Below is a small trained network, with its code and all its weights. Each question gives an input and a target symbol and asks what happens when units are switched off, that is, made to give their printed mean instead of their output.

import numpy as np


def w(rows, s, z=0):
    codes = np.array(rows[::2]) - 128.0
    scale = np.full(codes.shape[1], s)
    scale[-1] = z or s
    return codes * scale


def norm(h):
    return h / np.sqrt((h * h).mean(-1, keepdims=True) + 1e-5)


def f(y):
    return np.maximum(y, 0)


def softmax(a):
    e = np.exp(a - a.max(-1, keepdims=True))
    return e / e.sum(-1, keepdims=True)


def log_softmax(a):
    a = a - a.max(-1, keepdims=True)
    return a - np.log(np.exp(a).sum(-1, keepdims=True))


def net(x, mask):
    ids = ['Λαβεηξω'.index(c) for c in x.split()]
    T = len(ids)
    res = E[ids] + P[:T]
    u = 0
    for l in range(2):
        q, k, v = (norm(res) @ M[l].T for M in (Q, K, V))
        z = softmax(np.where(np.tri(T) > 0, q @ k.T / 2**0.5, -1e9)) @ v
        res = res + np.where(mask[u], z, O[l][:, -1]) @ O[l][:, :-1]
        u += 1
        y = f(norm(res) @ A[l][:, :-1].T + A[l][:, -1])
        res = res + np.where(mask[u : u + 8], y, B[l][:, -1]) @ B[l][:, :-1]
        u += 8
    return log_softmax(norm(res)[-1] @ U[:, :-1].T + U[:, -1])


Q, K, V, O, A, B = {}, {}, {}, {}, {}, {}
E = w([
[146,87,130,143,187],'Λ',
[169,130,166,108,58],'α',
[138,108,144,166,131],'β',
[112,99,81,3,142],'ε',
[155,160,128,150,195],'η',
[165,170,122,155,111],'ξ',
[203,144,140,155,70],'ω',
],0.0023)
P = w([
[130,169,254,181,130],'0',
[163,140,214,157,153],'1',
[172,125,180,140,159],'2',
[178,119,156,135,155],'3',
[173,114,135,128,148],'4',
[169,107,120,128,136],'5',
[163,104,108,126,133],'6',
[167,101,95,124,130],'7',
[159,102,81,123,120],'8',
[160,99,71,124,123],'9',
[160,88,56,127,125],'10',
[165,87,57,130,119],'11',
],0.0012)
Q[0] = w([
[14,222,141,2,147],'0.h0',
[217,129,49,159,108],'0.h0',
],0.006)
K[0] = w([
[119,145,254,181,140],'0.h0',
[84,82,101,77,129],'0.h0',
],0.0087)
V[0] = w([
[86,37,90,16,117],'0.h0',
[105,4,142,190,128],'0.h0',
],0.0023)
O[0] = w([
[228,158,198,44,191,2],'0.h0',
[88,220,179,250,119,196],'0.h0',
],0.0021,0.00057)
A[0] = w([
[198,169,143,5,76,127],'0.n0',
[4,188,113,174,93,43],'0.n1',
[57,127,31,56,113,1],'0.n2',
[96,189,142,90,177,112],'0.n3',
[85,192,147,180,96,41],'0.n4',
[132,224,116,37,125,141],'0.n5',
[28,62,131,143,72,66],'0.n6',
[188,102,53,192,232,186],'0.n7',
],0.0023,0.00081)
B[0] = w([
[2,144,128,185,187,194],'0.n0',
[198,150,36,182,186,154],'0.n1',
[176,44,153,222,196,144],'0.n2',
[87,92,74,150,147,131],'0.n3',
[190,127,122,112,196,160],'0.n4',
[130,48,167,162,198,148],'0.n5',
[147,161,58,82,102,153],'0.n6',
[49,145,162,90,36,250],'0.n7',
],0.0021,0.0023)
Q[1] = w([
[52,2,84,222,100],'1.h0',
[156,106,233,5,163],'1.h0',
],0.0034)
K[1] = w([
[68,206,124,254,35],'1.h0',
[233,158,166,62,210],'1.h0',
],0.0031)
V[1] = w([
[125,253,144,152,131],'1.h0',
[38,117,87,133,94],'1.h0',
],0.0042)
O[1] = w([
[124,188,117,2,111,254],'1.h0',
[102,180,205,135,158,24],'1.h0',
],0.0036,0.00082)
A[1] = w([
[153,81,111,2,124,3],'1.n0',
[28,107,98,126,73,66],'1.n1',
[145,136,250,132,206,65],'1.n2',
[67,81,159,92,157,100],'1.n3',
[91,190,123,84,95,110],'1.n4',
[184,108,113,174,168,104],'1.n5',
[91,166,81,147,214,211],'1.n6',
[207,77,89,145,98,85],'1.n7',
],0.0032,0.002)
B[1] = w([
[174,239,179,101,3,169],'1.n0',
[166,232,127,103,142,189],'1.n1',
[250,230,158,165,188,177],'1.n2',
[177,154,137,226,117,173],'1.n3',
[91,113,155,153,202,225],'1.n4',
[41,124,129,159,103,207],'1.n5',
[101,14,125,108,128,244],'1.n6',
[89,66,78,75,151,254],'1.n7',
],0.0034,0.0013)
U = w([
[124,50,100,102,157,5],'Λ',
[247,135,175,161,226,186],'α',
[209,139,92,103,1,41],'β',
[51,98,130,253,112,220],'ε',
[122,222,15,99,158,192],'η',
[43,127,159,48,229,81],'ξ',
[102,143,229,58,52,134],'ω',
],0.0075,0.0023)

Each question gives the input, a string of symbols that net reads in full, and the target symbol t.
The units are the heads (2 rows each of Q, K, V and O) and the neurons (one row each of A and B). Each row of codes is followed by its name. A weight is (code - 128) times the scale printed after its matrix; where a second scale follows, it is the last column's (O, A, B and U).
mask holds one flag per unit, layer by layer, with each layer's heads first. A switched-off unit (its flag False) gives its mean, the last column of its rows in O or B, instead of its output. The means were averaged over made-up inputs and are rounded, as every weight is.
A unit's drop is (log p(t) with every unit on - log p(t) with that unit switched off) / (log p(t) with every unit on - log p(t) with every unit switched off).
The circuit of an input: a set's keep is (log p(t) with only the set's units on - log p(t) with every unit switched off) / (log p(t) with every unit on - log p(t) with every unit switched off). Starting from the 12 units with the biggest drops (on a tie, the unit counted first), units are removed one at a time, each time the one whose removal leaves the highest keep (on an exact tie, the one counted first), for as long as the keep stays at least 0.8.
circuit, biggest first: the units of the circuit, biggest drop first
k most important neurons: the k neurons with the biggest drops, biggest first
top k neurons in layer l: the k neurons of layer l with the biggest drops, biggest first
input ξ ξ β β β η β ξ β Λ, target α: circuit, biggest first => [0.h0 1.h0 1.n2]
input ε η ξ β β Λ ξ β Λ ξ Λ, target β: circuit, biggest first => [0.n0 0.n7 1.n0]
input β β β ε β α, target Λ: circuit, biggest first => [1.h0 0.h0 0.n0 1.n7]
input β β ω ε β, target α: circuit, biggest first => [0.h0]
input β ε ω, target α: 4 most important neurons => [1.n2 0.n0 0.n6 1.n6]
input β β ξ, target η: circuit, biggest first => [1.h0 0.h0 0.n1 0.n4]
input ε β η ε, target ε: circuit, biggest first => [0.n2 0.h0 1.h0]
input ξ ω β ω α β β β β ε ω, target α: circuit, biggest first => [0.h0 1.h0]
input ω β ω β α ξ β ξ β, target η: circuit, biggest first => [1.n1 0.n2]
input η ξ ε ξ Λ β Λ η ω β ξ β, target β: circuit, biggest first => [0.h0 1.n0]
input ξ β α α Λ ξ ε β ω, target Λ: circuit, biggest first => [1.h0 0.h0 1.n7 0.n0]
input ω η η β η β η ε, target ω: top 2 neurons in layer 1 => [1.n0 1.n7]
input β β ω β ξ β β β Λ ω ξ, target ε: top 3 neurons in layer 1 => [1.n4 1.n1 1.n2]
input β ε β ξ β β β β Λ α, target ε: top 2 neurons in layer 0 => [0.n7 0.n0]
input β β α β, target ω: 2 most important neurons => [0.n7 0.n0]
input Λ ω β β ε β ε ε β Λ α, target ε: top neuron in layer 0 => [0.n0]
input ξ α ω β ξ β β Λ ε, target ε: top 2 neurons in layer 1 => [1.n3 1.n7]
input ε ξ η, target β: 3 most important neurons => [1.n0 0.n7 0.n0]
input ω Λ β η η ε ξ, target α: 3 most important neurons => [0.n0 1.n2 0.n7]
input ξ α ξ Λ α η ξ ε β α, target Λ: top neuron in layer 0 => [0.n7]
